-3.84 +2.31 +1.82 +3.99
-1.68 -3.23 -4.08 +0.82
-5.42 -5.39 -0.63 +2.26
-5.98 -5.19 -0.50 +2.69
+2.31 -2.13 +1.89 -0.99
-7.48 -3.78 -0.62 +1.80
-5.26 +4.35 +2.82 +3.03
-3.35 +2.64 +1.95 +3.53
->
-5.26 +4.35 +2.82 +3.03
-3.35 +2.64 +1.95 +3.53
-3.84 +2.31 +1.82 +3.99
+2.31 -2.13 +1.89 -0.99
-1.68 -3.23 -4.08 +0.82
-7.48 -3.78 -0.62 +1.80
-5.98 -5.19 -0.50 +2.69
-5.42 -5.39 -0.63 +2.26

+6.54 +5.87 -3.00 +3.23 +0.13 +3.91 -4.65 -5.46 -5.65 -2.13 -4.95 -4.12 -5.52 +6.78
+2.28 -2.78 -3.35 -6.60 +1.80 +5.50 +4.86 -7.14 +5.92 -5.89 -3.19 -1.74 +3.77 +5.68
+2.05 +0.53 -5.58 +6.71 -6.41 -7.13 +6.71 -5.13 +4.72 -3.35 +2.85 +5.46 -4.50 +1.93
+5.13 -5.59 -4.84 -4.37 -5.18 +3.19 +6.19 -1.56 -6.36 +5.22 +5.30 -6.21 +1.86 -0.15
->
+6.54 +5.87 -3.00 +3.23 +0.13 +3.91 -4.65 -5.46 -5.65 -2.13 -4.95 -4.12 -5.52 +6.78
+2.05 +0.53 -5.58 +6.71 -6.41 -7.13 +6.71 -5.13 +4.72 -3.35 +2.85 +5.46 -4.50 +1.93
+2.28 -2.78 -3.35 -6.60 +1.80 +5.50 +4.86 -7.14 +5.92 -5.89 -3.19 -1.74 +3.77 +5.68
+5.13 -5.59 -4.84 -4.37 -5.18 +3.19 +6.19 -1.56 -6.36 +5.22 +5.30 -6.21 +1.86 -0.15

+6.47 -2.68 -2.95 -3.06
+5.42 -3.20 -2.93 -3.67
+6.76 -2.74 -3.00 -3.12
+5.23 -3.05 -3.01 -3.49
+4.90 -2.77 -2.97 -3.16
+6.23 -3.18 -3.12 -3.63
+6.56 -2.55 -2.89 -2.91
->
+6.56 -2.55 -2.89 -2.91
+6.47 -2.68 -2.95 -3.06
+6.76 -2.74 -3.00 -3.12
+4.90 -2.77 -2.97 -3.16
+5.23 -3.05 -3.01 -3.49
+6.23 -3.18 -3.12 -3.63
+5.42 -3.20 -2.93 -3.67

+3.33 +2.77 +2.29 -5.64 -4.37 +6.22 +3.84 +4.76 +4.17 -1.99 +6.10 +1.60 +0.79 +4.85 -3.04
-3.32 +0.00 +5.54 +3.33 -2.27 +6.39 +1.20 -3.77 +5.50 +5.38 +0.31 +3.09 -4.33 +3.62 +3.07
+5.33 -1.83 -5.62 +6.61 +5.50 +4.97 +5.67 -5.64 +5.04 -4.23 +4.97 +0.76 -2.02 +5.74 -2.62
-5.93 +0.67 +4.45 -0.47 +3.26 -6.57 -0.30 +5.31 -1.80 -0.87 +2.13 -4.21 -2.40 +4.00 +0.75
->
+3.33 +2.77 +2.29 -5.64 -4.37 +6.22 +3.84 +4.76 +4.17 -1.99 +6.10 +1.60 +0.79 +4.85 -3.04
-5.93 +0.67 +4.45 -0.47 +3.26 -6.57 -0.30 +5.31 -1.80 -0.87 +2.13 -4.21 -2.40 +4.00 +0.75
-3.32 +0.00 +5.54 +3.33 -2.27 +6.39 +1.20 -3.77 +5.50 +5.38 +0.31 +3.09 -4.33 +3.62 +3.07
+5.33 -1.83 -5.62 +6.61 +5.50 +4.97 +5.67 -5.64 +5.04 -4.23 +4.97 +0.76 -2.02 +5.74 -2.62

-1.05 -0.20 +1.43
-2.88 +2.73 +3.97
+0.20 -1.32 -0.30
-1.77 -3.28 +2.37
-0.32 +6.81 +0.59
+2.34 +1.49 -3.12
-3.32 -2.49 +4.33
->
-0.32 +6.81 +0.59
-2.88 +2.73 +3.97
+2.34 +1.49 -3.12
-1.05 -0.20 +1.43
+0.20 -1.32 -0.30
-3.32 -2.49 +4.33
-1.77 -3.28 +2.37

-0.24 -1.90 +0.63 -0.42 +1.18 +1.73 -0.05 +3.28
+1.55 +1.36 -0.19 +0.87 -1.33 -3.16 +1.33 +0.83
+0.98 -0.75 -1.60 -0.29 +0.24 -3.17 +0.17 -0.75
+0.86 -0.13 +0.92 +0.76 +0.73 +7.72 +1.31 +0.58
-1.47 +3.15 +0.99 -0.04 +0.88 -4.20 +1.38 +1.37
+0.67 +5.25 -0.48 +1.37 -0.74 -1.02 -0.63 -0.39
-0.03 -4.44 -0.51 +2.60 +1.27 -3.13 -0.42 -2.12
+0.72 +0.78 -0.12 -1.18 -0.35 +1.00 +0.85 -0.02
-1.02 -1.61 +0.37 -0.34 -1.74 -1.79 +0.59 -0.18
->
+0.67 +5.25 -0.48 +1.37 -0.74 -1.02 -0.63 -0.39
-1.47 +3.15 +0.99 -0.04 +0.88 -4.20 +1.38 +1.37
+1.55 +1.36 -0.19 +0.87 -1.33 -3.16 +1.33 +0.83
+0.72 +0.78 -0.12 -1.18 -0.35 +1.00 +0.85 -0.02
+0.86 -0.13 +0.92 +0.76 +0.73 +7.72 +1.31 +0.58
+0.98 -0.75 -1.60 -0.29 +0.24 -3.17 +0.17 -0.75
-1.02 -1.61 +0.37 -0.34 -1.74 -1.79 +0.59 -0.18
-0.24 -1.90 +0.63 -0.42 +1.18 +1.73 -0.05 +3.28
-0.03 -4.44 -0.51 +2.60 +1.27 -3.13 -0.42 -2.12
